Below are the code and all the weights of a small trained network. Each question names an input and a target symbol and asks about switching units off, where a switched-off unit gives its printed mean instead of its output.

import numpy as np


def w(rows, s, z=0):
    codes = np.array(rows[::2]) - 128.0
    scale = np.full(codes.shape[1], s)
    scale[-1] = z or s
    return codes * scale


def f(y):
    return y / 2 * (1 + np.tanh(0.7978845608 * (y + 0.044715 * y**3)))


def softmax(a):
    e = np.exp(a - a.max(-1, keepdims=True))
    return e / e.sum(-1, keepdims=True)


def log_softmax(a):
    a = a - a.max(-1, keepdims=True)
    return a - np.log(np.exp(a).sum(-1, keepdims=True))


def net(x, mask):
    ids = ['ΛΠΦΨαβζθμξτ'.index(c) for c in x.split()]
    T = len(ids)
    res = E[ids] + P[:T]
    u = 0
    for l in range(2):
        q, k, v = (res @ M[l].T for M in (Q, K, V))
        z = softmax(np.where(np.tri(T) > 0, q @ k.T / 2**0.5, -1e9)) @ v
        res = res + np.where(mask[u], z, O[l][:, -1]) @ O[l][:, :-1]
        u += 1
        y = f(res @ A[l][:, :-1].T + A[l][:, -1])
        res = res + np.where(mask[u : u + 12], y, B[l][:, -1]) @ B[l][:, :-1]
        u += 12
    return log_softmax(res[-1] @ U[:, :-1].T + U[:, -1])


Q, K, V, O, A, B = {}, {}, {}, {}, {}, {}
E = w([
[191,164,93,83,94,148,77,190,116,189,88],'Λ',
[167,159,78,127,144,181,176,185,204,191,93],'Π',
[191,35,82,157,7,216,109,224,208,171,133],'Φ',
[184,135,80,82,154,149,218,139,148,103,57],'Ψ',
[232,123,186,67,169,183,147,153,149,109,103],'α',
[103,112,59,182,149,142,254,142,50,201,129],'β',
[108,164,203,162,187,180,129,158,74,210,150],'ζ',
[95,196,214,162,157,72,169,119,80,229,86],'θ',
[129,198,87,61,91,54,124,106,25,117,118],'μ',
[136,184,169,62,163,81,160,60,145,72,55],'ξ',
[30,110,220,49,207,213,62,125,140,67,95],'τ',
],0.0067)
P = w([
[219,78,201,98,104,47,198,242,88,93,172],'0',
[98,160,59,18,128,111,214,208,192,228,220],'1',
[152,107,134,3,11,228,205,158,100,231,20],'2',
[119,43,192,185,125,59,104,213,89,56,120],'3',
[109,161,82,147,161,110,172,142,189,144,197],'4',
[150,152,152,81,26,224,166,103,77,206,24],'5',
[73,92,181,226,194,76,38,167,37,44,74],'6',
[94,225,75,205,218,140,115,75,143,120,171],'7',
[184,189,134,83,119,186,143,6,61,209,19],'8',
],0.0064)
Q[0] = w([
[243,194,176,16,3,253,186,151,38,239,1],'L0H1',
[111,13,148,246,136,111,14,234,124,8,95],'L0H1',
],0.0063)
K[0] = w([
[61,154,97,249,206,136,13,14,112,62,111],'L0H1',
[172,11,90,170,5,151,104,255,234,125,221],'L0H1',
],0.0065)
V[0] = w([
[190,41,35,205,11,166,147,170,119,196,145],'L0H1',
[101,211,126,159,173,3,228,109,21,190,75],'L0H1',
],0.0061)
O[0] = w([
[253,148,90,204,145,121,102,95,127,152,170,252],'L0H1',
[115,209,151,131,66,93,251,212,95,122,162,165],'L0H1',
],0.0062,0.0032)
A[0] = w([
[133,139,215,160,170,157,132,213,145,81,168,223],'L0N1',
[116,107,118,33,152,228,86,25,178,126,11,214],'L0N2',
[138,195,134,99,138,84,82,101,122,85,164,105],'L0N3',
[85,128,230,107,60,186,132,138,69,210,32,191],'L0N4',
[14,47,219,75,101,157,121,107,145,80,31,149],'L0N5',
[201,115,137,184,179,69,110,77,148,95,163,130],'L0N6',
[208,160,86,142,82,190,97,2,185,225,71,47],'L0N7',
[172,113,222,107,55,93,175,122,69,30,13,153],'L0N8',
[48,81,73,54,127,213,127,33,67,159,71,155],'L0N9',
[205,91,135,138,97,139,154,213,117,157,129,253],'L0N10',
[31,105,103,54,32,139,171,212,180,158,154,162],'L0N11',
[32,192,73,92,94,185,197,164,138,200,137,74],'L0N12',
],0.0062,0.0035)
B[0] = w([
[54,38,164,175,225,127,124,223,129,200,130,169],'L0N1',
[136,16,94,126,155,70,74,45,121,162,253,180],'L0N2',
[63,210,177,95,140,50,66,51,116,47,129,121],'L0N3',
[133,141,148,139,81,205,69,85,124,171,108,228],'L0N4',
[112,55,179,222,169,160,81,75,203,71,97,158],'L0N5',
[176,164,171,168,151,116,123,137,174,88,86,173],'L0N6',
[59,19,70,115,123,214,245,122,56,83,207,172],'L0N7',
[140,170,185,105,59,201,152,146,90,63,23,184],'L0N8',
[179,54,162,105,169,70,39,25,181,197,132,161],'L0N9',
[136,82,125,102,78,145,151,220,117,180,130,254],'L0N10',
[116,199,204,114,176,140,76,123,202,77,137,213],'L0N11',
[192,146,130,174,164,195,88,73,187,56,95,205],'L0N12',
],0.0058,0.0067)
Q[1] = w([
[165,107,136,148,18,253,192,112,68,232,34],'L1H1',
[161,89,113,194,246,105,132,139,225,173,211],'L1H1',
],0.0065)
K[1] = w([
[30,154,90,235,190,126,134,41,32,128,124],'L1H1',
[170,47,108,155,147,208,120,213,254,223,195],'L1H1',
],0.0058)
V[1] = w([
[80,203,148,188,148,87,76,104,33,184,137],'L1H1',
[169,170,93,42,45,52,84,86,94,1,142],'L1H1',
],0.0054)
O[1] = w([
[137,180,140,176,47,124,175,193,59,214,113,25],'L1H1',
[142,127,49,153,155,255,117,176,5,41,125,2],'L1H1',
],0.0048,0.0069)
A[1] = w([
[205,76,122,176,115,72,37,90,137,178,111,108],'L1N1',
[78,165,128,121,155,12,166,156,180,168,185,255],'L1N2',
[51,149,139,202,115,81,232,210,36,17,130,65],'L1N3',
[88,51,36,92,89,46,154,170,66,227,195,144],'L1N4',
[168,194,67,203,107,148,194,214,32,78,185,43],'L1N5',
[180,119,40,133,147,35,163,177,142,183,191,207],'L1N6',
[53,79,212,106,107,53,68,199,25,182,190,107],'L1N7',
[214,186,130,154,93,157,168,237,88,108,57,120],'L1N8',
[153,115,25,203,116,151,253,108,72,80,228,39],'L1N9',
[131,114,18,97,66,168,236,205,51,147,101,240],'L1N10',
[46,105,134,136,150,212,129,144,111,112,120,139],'L1N11',
[53,61,123,161,210,86,76,116,119,55,217,77],'L1N12',
],0.0059,0.0035)
B[1] = w([
[140,128,100,183,121,64,60,156,103,160,96,253],'L1N1',
[136,163,90,109,182,164,79,92,116,122,203,228],'L1N2',
[136,145,110,151,9,17,197,71,174,105,187,150],'L1N3',
[25,178,156,187,160,168,82,52,75,106,190,164],'L1N4',
[219,95,78,180,45,150,98,78,54,33,183,141],'L1N5',
[95,207,164,182,152,170,74,90,152,75,125,223],'L1N6',
[246,120,137,43,93,250,129,77,16,107,157,147],'L1N7',
[57,149,109,128,202,112,71,220,99,103,60,216],'L1N8',
[207,94,239,244,44,118,152,139,78,70,2,138],'L1N9',
[50,39,13,144,184,68,174,94,112,182,111,206],'L1N10',
[182,155,74,130,119,220,135,35,81,67,128,144],'L1N11',
[122,201,168,78,48,194,223,111,139,158,71,203],'L1N12',
],0.0063,0.0059)
U = w([
[96,122,64,101,201,187,40,175,55,117,86,20],'Λ',
[29,187,82,62,180,121,85,137,196,124,191,209],'Π',
[187,119,144,219,142,61,50,125,149,106,80,214],'Φ',
[49,59,87,113,150,45,228,167,175,201,70,115],'Ψ',
[146,72,165,84,170,113,146,175,102,102,118,75],'α',
[2,147,104,159,140,127,147,67,119,135,206,218],'β',
[229,95,114,57,146,185,108,117,52,167,205,60],'ζ',
[235,162,176,101,16,101,192,142,122,224,138,182],'θ',
[201,70,62,57,75,122,166,107,118,105,152,172],'μ',
[35,172,212,170,69,79,139,194,176,102,56,5],'ξ',
[237,147,182,148,98,225,179,84,125,25,112,36],'τ',
],0.0059,0.0028)

Each question gives the input, a string of symbols that net reads in full, and the target symbol t.
The units are the heads (2 rows each of Q, K, V and O) and the neurons (one row each of A and B). Each row of codes is followed by its name. A weight is (code - 128) times the scale printed after its matrix; where a second scale follows, it is the last column's (O, A, B and U).
mask holds one flag per unit, layer by layer, with each layer's heads first. A switched-off unit (its flag False) gives its mean, the last column of its rows in O or B, instead of its output. The means were averaged over made-up inputs and are rounded, as every weight is.
A unit's drop is (log p(t) with every unit on - log p(t) with that unit switched off) / (log p(t) with every unit on - log p(t) with every unit switched off).
The circuit of an input: a set's keep is (log p(t) with only the set's units on - log p(t) with every unit switched off) / (log p(t) with every unit on - log p(t) with every unit switched off). Starting from the 12 units with the biggest drops (on a tie, the unit counted first), units are removed one at a time, each time the one whose removal leaves the highest keep (on an exact tie, the one counted first), for as long as the keep stays at least 0.8.
units of the circuit, in order: the units of the circuit, biggest drop first
most important unit: the unit with the biggest drop
top k neurons: the k neurons with the biggest drops, biggest first
top k neurons in layer l: the k neurons of layer l with the biggest drops, biggest first
input τ θ β β β ξ Φ Ψ ζ, target θ: most important unit : L0H1
input α Φ μ, target Λ: top 3 neurons : L1N8; L0N8; L0N1
input β β Φ Φ μ θ Ψ β Π, target Ψ: units of the circuit, in order : L1N10; L1H1; L0N7; L0N11
input τ μ Φ Φ Φ Φ ζ Φ, target τ: units of the circuit, in order : L0N7; L0H1; L1N9; L1N10
input Π Φ μ μ ξ β, target τ: top 2 neurons in layer 1 : L1N11; L1N1
input μ θ Φ β, target Φ: units of the circuit, in order : L0H1; L1N1
input β β β, target Ψ: units of the circuit, in order : L0H1; L1N10; L0N10
input β μ β β, target β: top 3 neurons : L1N4; L1N10; L1N3
input β Φ α, target Ψ: top 2 neurons in layer 1 : L1N10; L1N8
input ξ β ζ, target τ: top 4 neurons in layer 1 : L1N11; L1N10; L1N1; L1N8
input τ μ β μ, target μ: top 3 neurons : L1N3; L1N5; L1N7
input Φ Φ τ μ Φ ζ, target Λ: top 2 neurons : L1N8; L0N3
input Φ μ Π Λ Ψ, target Π: top 3 neurons in layer 0 : L0N8; L0N7; L0N4
input μ μ Π β ζ Φ Ψ Φ, target β: top 3 neurons : L0N12; L1N4; L0N11
input β μ β μ Φ, target Π: most important unit : L0N8
input τ μ ξ ξ τ Ψ, target Φ: top 2 neurons : L0N9; L0N2
input ζ β μ β ζ β β, target β: top 2 neurons in layer 1 : L1N4; L1N3
input Φ Φ Φ τ Φ, target τ: top 2 neurons in layer 0 : L0N7; L0N1
input θ β Φ μ β β, target Λ: top 2 neurons in layer 1 : L1N8; L1N10
input τ μ Φ, target Φ: top 2 neurons : L0N5; L0N9
input Λ Φ α Λ Φ μ, target Λ: top 2 neurons : L1N8; L0N8
input β ξ τ β ζ β θ, target θ: top neuron in layer 1 : L1N7
input ζ Ψ ξ, target τ: top 3 neurons in layer 0 : L0N8; L0N10; L0N1
input Φ Φ β Φ Φ Φ ζ τ μ, target Φ: top 4 neurons in layer 0 : L0N9; L0N5; L0N2; L0N7
input Φ μ θ μ β Φ μ α, target Π: top 2 neurons : L0N8; L0N4
input α α α, target ζ: top 2 neurons in layer 0 : L0N2; L0N7
input Ψ β ζ Φ ζ Φ β τ β, target Φ: top neuron : L0N9
input Φ τ Ψ ξ Ψ Φ β μ Φ, target Λ: top 2 neurons : L1N8; L0N3
input τ Φ ζ, target Φ: top 2 neurons in layer 0 : L0N5; L0N9
input τ Π β ζ τ Λ τ, target τ: top 4 neurons : L1N12; L1N7; L0N1; L1N11
